Below are the code and all the weights of a small trained network. Each question names an input and a class and asks about switching units off, where a switched-off unit gives its printed mean instead of its output.

import numpy as np


def w(rows, s, z=0):
    codes = np.array(rows[::2]) - 128.0
    scale = np.full(codes.shape[1], s)
    scale[-1] = z or s
    return codes * scale


def f(y):
    return np.maximum(y, 0)


def log_softmax(a):
    a = a - a.max(-1, keepdims=True)
    return a - np.log(np.exp(a).sum(-1, keepdims=True))


def net(x, mask):
    res = np.array(x, float).reshape(1, 3) / 4 @ E
    y = f(res @ A[0][:, :-1].T + A[0][:, -1])
    res = res + np.where(mask, y, B[0][:, -1]) @ B[0][:, :-1]
    return log_softmax(res[-1] @ U[:, :-1].T + U[:, -1])


A, B = {}, {}
E = w([
[147,146,98,56,42],'x0',
[8,82,192,134,120],'x1',
[91,147,138,40,186],'x2',
],0.017)
A[0] = w([
[190,179,87,135,148,148],'neuron 1',
[132,131,136,235,78,3],'neuron 2',
[116,151,155,21,213,47],'neuron 3',
[109,90,149,89,69,88],'neuron 4',
[209,144,78,144,114,156],'neuron 5',
[129,121,112,194,41,111],'neuron 6',
[157,159,130,65,47,42],'neuron 7',
[139,96,139,186,250,14],'neuron 8',
[61,81,170,165,52,173],'neuron 9',
[129,155,142,73,44,70],'neuron 10',
],0.014,0.0052)
B[0] = w([
[97,58,104,176,184,210],'neuron 1',
[192,108,96,31,20,203],'neuron 2',
[77,68,34,75,22,230],'neuron 3',
[139,90,166,136,192,186],'neuron 4',
[108,64,85,215,202,228],'neuron 5',
[118,165,107,86,24,213],'neuron 6',
[148,98,225,69,153,207],'neuron 7',
[184,100,254,88,101,215],'neuron 8',
[88,40,71,218,232,248],'neuron 9',
[188,149,202,115,175,203],'neuron 10',
],0.0086,0.018)
U = w([
[100,71,110,167,205,67],'0',
[168,102,249,110,147,110],'1',
[122,100,93,103,68,130],'2',
[110,119,127,150,167,254],'3',
[134,195,160,124,111,101],'4',
],0.016,0.017)

Each question gives the input, the list of numbers given to net, and the class t.
The units are the neurons (one row each of A and B). Each row of codes is followed by its name. A weight is (code - 128) times the scale printed after its matrix; where a second scale follows, it is the last column's (A, B and U).
mask holds one flag per neuron, in row order. A switched-off neuron (its flag False) gives its mean, the last column of its row in B, instead of its output. The means were averaged over made-up inputs and are rounded, as every weight is.
A unit's drop is (log p(t) with every unit on - log p(t) with that unit switched off) / (log p(t) with every unit on - log p(t) with every unit switched off).
The circuit of an input: a set's keep is (log p(t) with only the set's units on - log p(t) with every unit switched off) / (log p(t) with every unit on - log p(t) with every unit switched off). Starting from all 10 units, units are removed one at a time, each time the one whose removal leaves the highest keep (on an exact tie, the one counted first), for as long as the keep stays at least 0.8.
circuit, biggest first: the units of the circuit, biggest drop first
unit that matters most: the unit with the biggest drop
top k neurons: the k neurons with the biggest drops, biggest first
drop when u is switched off: that unit's drop, to one decimal
input [-7,-4,8], class 2: unit that matters most : neuron 3
input [-2,-2,1], class 3: top 2 neurons : (neuron 9; neuron 7)
input [3,6,8], class 2: top 3 neurons : (neuron 3; neuron 5; neuron 1)
input [2,-4,6], class 2: top 3 neurons : (neuron 3; neuron 9; neuron 4)
input [-4,-3,-3], class 1: top 2 neurons : (neuron 9; neuron 3)
input [3,0,-2], class 3: top 2 neurons : (neuron 8; neuron 3)
input [7,-7,6], class 0: top 4 neurons : (neuron 5; neuron 1; neuron 8; neuron 3)
input [-3,2,-3], class 3: top 3 neurons : (neuron 3; neuron 7; neuron 10)
input [1,-4,-4], class 0: top 4 neurons : (neuron 5; neuron 3; neuron 1; neuron 8)
input [7,-3,7], class 1: top 4 neurons : (neuron 7; neuron 10; neuron 6; neuron 2)
input [3,4,-3], class 0: top 2 neurons : (neuron 9; neuron 8)
input [4,-7,3], class 0: top 2 neurons : (neuron 5; neuron 1)
input [-2,-1,-2], class 3: circuit, biggest first : (neuron 3; neuron 7; neuron 10; neuron 9)
input [0,-3,-4], class 2: circuit, biggest first : (neuron 9)
input [0,2,-2], class 3: drop when neuron 5 is switched off : 1.1
input [-6,4,6], class 1: drop when neuron 8 is switched off : 2.0
input [0,-3,6], class 2: drop when neuron 3 is switched off : 0.5
